Below is a small trained network, with its code and all its weights. Each question gives an input and a class and asks what happens when units are switched off, that is, made to give their printed mean instead of their output.

import numpy as np


def w(rows, s, z=0):
    codes = np.array(rows[::2]) - 128.0
    scale = np.full(codes.shape[1], s)
    scale[-1] = z or s
    return codes * scale


def f(y):
    return np.maximum(y, 0)


def log_softmax(a):
    a = a - a.max(-1, keepdims=True)
    return a - np.log(np.exp(a).sum(-1, keepdims=True))


def net(x, mask):
    res = np.array(x, float).reshape(1, 5) / 4 @ E
    y = f(res @ A[0][:, :-1].T + A[0][:, -1])
    res = res + np.where(mask, y, B[0][:, -1]) @ B[0][:, :-1]
    return log_softmax(res[-1] @ U[:, :-1].T + U[:, -1])


A, B = {}, {}
E = w([
[205,214,127,113,219,223,122],'x0',
[123,122,110,136,136,139,136],'x1',
[37,204,118,26,107,169,211],'x2',
[50,173,139,199,119,173,6],'x3',
[132,133,181,131,120,111,134],'x4',
],0.012)
A[0] = w([
[205,176,163,77,140,165,176,140],'neuron 1',
[44,78,120,96,27,114,162,199],'neuron 2',
[91,122,148,178,67,78,119,212],'neuron 3',
[172,153,132,163,172,214,27,202],'neuron 4',
[54,95,94,203,50,109,95,200],'neuron 5',
[74,40,95,25,24,63,241,253],'neuron 6',
[212,62,120,111,150,111,140,181],'neuron 7',
[27,146,171,150,93,212,103,84],'neuron 8',
[57,170,104,121,111,130,212,164],'neuron 9',
[155,121,147,196,182,147,10,126],'neuron 10',
[203,27,135,123,172,121,158,213],'neuron 11',
[40,155,163,59,114,201,117,89],'neuron 12',
[208,39,118,149,170,91,146,186],'neuron 13',
[46,166,89,123,130,162,93,144],'neuron 14',
[142,54,137,163,32,97,73,193],'neuron 15',
[166,143,101,66,172,191,173,172],'neuron 16',
],0.012,0.0053)
B[0] = w([
[146,192,102,153,83,198,199,194],'neuron 1',
[101,95,173,108,153,121,69,208],'neuron 2',
[139,82,73,82,140,112,81,187],'neuron 3',
[157,120,207,159,107,137,99,223],'neuron 4',
[141,45,75,143,168,73,76,210],'neuron 5',
[9,72,177,117,153,166,133,250],'neuron 6',
[186,228,137,125,192,78,117,187],'neuron 7',
[174,151,126,128,154,52,72,188],'neuron 8',
[119,143,150,104,146,162,131,190],'neuron 9',
[93,64,192,169,71,182,114,217],'neuron 10',
[107,198,144,102,170,86,91,198],'neuron 11',
[156,223,118,81,163,76,142,187],'neuron 12',
[139,153,133,96,182,73,89,200],'neuron 13',
[142,150,158,119,166,115,87,181],'neuron 14',
[154,72,70,151,174,144,100,201],'neuron 15',
[125,173,174,116,71,132,180,198],'neuron 16',
],0.012,0.023)
U = w([
[99,108,109,65,210,57,92,209],'0',
[59,46,255,130,115,201,118,199],'1',
[196,207,180,133,140,107,115,190],'2',
[105,168,107,82,83,188,253,9],'3',
[139,22,60,169,110,132,78,5],'4',
],0.0093,0.0029)

Each question gives the input, the list of numbers given to net, and the class t.
The units are the neurons (one row each of A and B). Each row of codes is followed by its name. A weight is (code - 128) times the scale printed after its matrix; where a second scale follows, it is the last column's (A, B and U).
mask holds one flag per neuron, in row order. A switched-off neuron (its flag False) gives its mean, the last column of its row in B, instead of its output. The means were averaged over made-up inputs and are rounded, as every weight is.
A unit's drop is (log p(t) with every unit on - log p(t) with that unit switched off) / (log p(t) with every unit on - log p(t) with every unit switched off).
The circuit of an input: a set's keep is (log p(t) with only the set's units on - log p(t) with every unit switched off) / (log p(t) with every unit on - log p(t) with every unit switched off). Starting from the 12 units with the biggest drops (on a tie, the unit counted first), units are removed one at a time, each time the one whose removal leaves the highest keep (on an exact tie, the one counted first), for as long as the keep stays at least 0.8.
circuit, biggest first: the units of the circuit, biggest drop first
k most important neurons: the k neurons with the biggest drops, biggest first
drop when u is switched off: that unit's drop, to one decimal
input [-4,5,1,-8,6], class 1: circuit, biggest first => [neuron 6]
input [5,2,0,-8,-3], class 2: 2 most important neurons => [neuron 7; neuron 11]
input [-5,6,1,-7,0], class 1: 4 most important neurons => [neuron 6; neuron 12; neuron 8; neuron 5]
input [-8,-1,-3,1,6], class 4: 2 most important neurons => [neuron 15; neuron 12]
input [-8,-7,4,1,6], class 0: 4 most important neurons => [neuron 10; neuron 3; neuron 5; neuron 4]
input [-3,4,1,8,6], class 0: 3 most important neurons => [neuron 8; neuron 12; neuron 14]
input [7,6,0,-1,-3], class 2: 2 most important neurons => [neuron 6; neuron 4]
input [3,-1,2,2,8], class 2: drop when neuron 6 is switched off => 0.4
input [-3,0,2,0,-8], class 1: drop when neuron 11 is switched off => 0.7
input [-4,4,2,-5,-7], class 1: drop when neuron 11 is switched off => 0.0
